[[-22  15  19  48 -33  -8  -3  15  14 -15 -25 -29 -17]
 [-35   5  28  49 -11  22  18  -4  17 -42 -15 -17  -4]
 [-28  52  22  46 -22  21  38 -14 -16   2 -38  27   3]]
->
[[-17 -22  15  19  48 -33  -8  -3  15  14 -15 -25 -29]
 [ -4 -35   5  28  49 -11  22  18  -4  17 -42 -15 -17]
 [  3 -28  52  22  46 -22  21  38 -14 -16   2 -38  27]]

[[ 54 -44]
 [-37  14]
 [-12 -18]
 [ 17  52]
 [-20  23]]
->
[[-44  54]
 [ 14 -37]
 [-18 -12]
 [ 52  17]
 [ 23 -20]]

[[ 15 -32  13 -62]
 [ 19   8 -40   2]
 [-36 -23   1 -20]
 [-28   0  23  29]
 [ 23  -8  -1  -5]
 [ -7  16 -36  42]
 [  1 -17  -7 -15]
 [ 14 -15   4   2]
 [ 31  -2 -45  18]
 [-11  47  41  37]]
->
[[-62  15 -32  13]
 [  2  19   8 -40]
 [-20 -36 -23   1]
 [ 29 -28   0  23]
 [ -5  23  -8  -1]
 [ 42  -7  16 -36]
 [-15   1 -17  -7]
 [  2  14 -15   4]
 [ 18  31  -2 -45]
 [ 37 -11  47  41]]

[[ -3   0  -7   0]
 [ 10   9 -12   3]
 [ 14  -6  -1 -15]
 [  0 -52 -59  28]
 [  5  25 -17  18]
 [ -8   2 -11   2]
 [ -1  -6  -2  -3]
 [ 10   5   3 -23]
 [ -6  -1  -9   2]]
->
[[  0  -3   0  -7]
 [  3  10   9 -12]
 [-15  14  -6  -1]
 [ 28   0 -52 -59]
 [ 18   5  25 -17]
 [  2  -8   2 -11]
 [ -3  -1  -6  -2]
 [-23  10   5   3]
 [  2  -6  -1  -9]]

[[ 12   3   7 -46  -3   0 -12  -2 -15   0   0 -19]
 [ -9  13  10  -8 -21 -47 -43  32 -56 -42 -36 -26]
 [ -9  -1  -1   2  -7 -41 -38  19 -55 -31 -44 -36]]
->
[[-19  12   3   7 -46  -3   0 -12  -2 -15   0   0]
 [-26  -9  13  10  -8 -21 -47 -43  32 -56 -42 -36]
 [-36  -9  -1  -1   2  -7 -41 -38  19 -55 -31 -44]]

[[-12 -34 -13 -10  14]
 [-51 -15 -44  28  -5]
 [ 28 -20  12 -30  34]
 [ 35   2  29 -29  11]
 [-39 -57 -39   8   9]]
->
[[ 14 -12 -34 -13 -10]
 [ -5 -51 -15 -44  28]
 [ 34  28 -20  12 -30]
 [ 11  35   2  29 -29]
 [  9 -39 -57 -39   8]]

[[ 34 -23]
 [  9  18]
 [-23 -59]
 [-14   8]
 [ -6   5]
 [  1   9]
 [ 11 -26]
 [ -4 -22]
 [-11 -38]]
->
[[-23  34]
 [ 18   9]
 [-59 -23]
 [  8 -14]
 [  5  -6]
 [  9   1]
 [-26  11]
 [-22  -4]
 [-38 -11]]

[[-21 -19  11  -1  14]
 [ 13   5   4 -14 -11]
 [  7   2  21  21   8]
 [ -3  -3  12   9  10]
 [ 48  12 -10  18  12]
 [  0  -9   8 -17  -6]
 [  4   0  12   1   3]
 [  2  -5  -5  13  16]]
->
[[ 14 -21 -19  11  -1]
 [-11  13   5   4 -14]
 [  8   7   2  21  21]
 [ 10  -3  -3  12   9]
 [ 12  48  12 -10  18]
 [ -6   0  -9   8 -17]
 [  3   4   0  12   1]
 [ 16   2  -5  -5  13]]
---
[[ 23 -19  -8  49 -11   7 -26 -24  21 -22]
 [ -5 -21  -1   5  25 -54  14  -3  12   6]
 [ 25 -13   3  15  18   9 -45 -15 -17 -31]]
->
[[ -5 -21  -1   5  25 -54  14  -3  12   6]
 [ 23 -19  -8  49 -11   7 -26 -24  21 -22]
 [ 25 -13   3  15  18   9 -45 -15 -17 -31]]

[[-53  -1   5]
 [  8 -12 -41]
 [-42   4 -55]
 [  2 -34  -8]
 [-58 -12  52]
 [ 13 -12  -1]
 [ -3  58 -28]
 [-14 -29  19]]
->
[[-58 -12  52]
 [-53  -1   5]
 [-42   4 -55]
 [-14 -29  19]
 [ -3  58 -28]
 [  2 -34  -8]
 [  8 -12 -41]
 [ 13 -12  -1]]

[[ -8  -6 -14   4]
 [ -4  -5  -5   1]
 [ -5  -3  -1  -1]
 [-65 -18   7 -35]
 [-34 -23  20  10]]
->
[[-65 -18   7 -35]
 [-34 -23  20  10]
 [ -8  -6 -14   4]
 [ -5  -3  -1  -1]
 [ -4  -5  -5   1]]

[[-21 -22  29  37  30 -15 -38]
 [ 27  38   5  41   2  40  -2]
 [ 45 -19 -44  37 -36  -7  13]
 [  1 -13  -7   2   2  -2  42]
 [ 32  35 -16  52 -46  28  12]
 [-48  -3 -45 -16 -34  10  45]
 [ 46  31 -48   8   8  40  52]
 [ 36  21  31 -46  46  52  -2]
 [ -7  50 -44  43  49  34 -25]
 [-49 -37  14   3 -24  32  -3]]
->
[[-49 -37  14   3 -24  32  -3]
 [-48  -3 -45 -16 -34  10  45]
 [-21 -22  29  37  30 -15 -38]
 [ -7  50 -44  43  49  34 -25]
 [  1 -13  -7   2   2  -2  42]
 [ 27  38   5  41   2  40  -2]
 [ 32  35 -16  52 -46  28  12]
 [ 36  21  31 -46  46  52  -2]
 [ 45 -19 -44  37 -36  -7  13]
 [ 46  31 -48   8   8  40  52]]

[[ -2  17 -34 -10  13]
 [ 14 -14 -10 -50  30]
 [-12   4   8  16 -30]
 [ 21 -19   1 -26  16]
 [ -1 -25 -26 -32  39]
 [  8  15   2  -3 -40]
 [  9  19 -16 -26   1]
 [ -4  17   5  14 -19]
 [  6 -30 -27 -25  58]]
->
[[-12   4   8  16 -30]
 [ -4  17   5  14 -19]
 [ -2  17 -34 -10  13]
 [ -1 -25 -26 -32  39]
 [  6 -30 -27 -25  58]
 [  8  15   2  -3 -40]
 [  9  19 -16 -26   1]
 [ 14 -14 -10 -50  30]
 [ 21 -19   1 -26  16]]

[[-35  49   4]
 [ 47 -14 -22]
 [ 37  -3  12]
 [  6  50  25]
 [-36  51  17]]
->
[[-36  51  17]
 [-35  49   4]
 [  6  50  25]
 [ 37  -3  12]
 [ 47 -14 -22]]

[[  5  33]
 [-11  33]
 [-13 -27]
 [ 25 -50]
 [  8  -6]
 [-40   5]]
->
[[-40   5]
 [-13 -27]
 [-11  33]
 [  5  33]
 [  8  -6]
 [ 25 -50]]

[[ 11  -7   6   4 -22  -2   5  24 -46   7  16  28  -6   1 -32]
 [-36 -36  -5   4  -7  -5  -6 -60  -5 -19   9  15 -21  14  -7]
 [ 39  15   5  22  14  10  -2 -24 -29  -1  -2  21  12   0 -11]
 [ 29  11 -13   0  17   9  -4 -13  13 -14 -14  14  -5   3   5]]
->
[[-36 -36  -5   4  -7  -5  -6 -60  -5 -19   9  15 -21  14  -7]
 [ 11  -7   6   4 -22  -2   5  24 -46   7  16  28  -6   1 -32]
 [ 29  11 -13   0  17   9  -4 -13  13 -14 -14  14  -5   3   5]
 [ 39  15   5  22  14  10  -2 -24 -29  -1  -2  21  12   0 -11]]

[[-60  27 -27 -35   1   1 -29 -43   1   1   1  -2   2]
 [-54 -20 -24 -13   2  -1 -10 -33   1   0   2   4   1]
 [-63 -35   6 -14   1  -2 -37  20   4  -2  -1   2   0]
 [-50 -37 -17  13  -2  -2   7 -24  -2  -1   3   2  -1]]
->
[[-63 -35   6 -14   1  -2 -37  20   4  -2  -1   2   0]
 [-60  27 -27 -35   1   1 -29 -43   1   1   1  -2   2]
 [-54 -20 -24 -13   2  -1 -10 -33   1   0   2   4   1]
 [-50 -37 -17  13  -2  -2   7 -24  -2  -1   3   2  -1]]
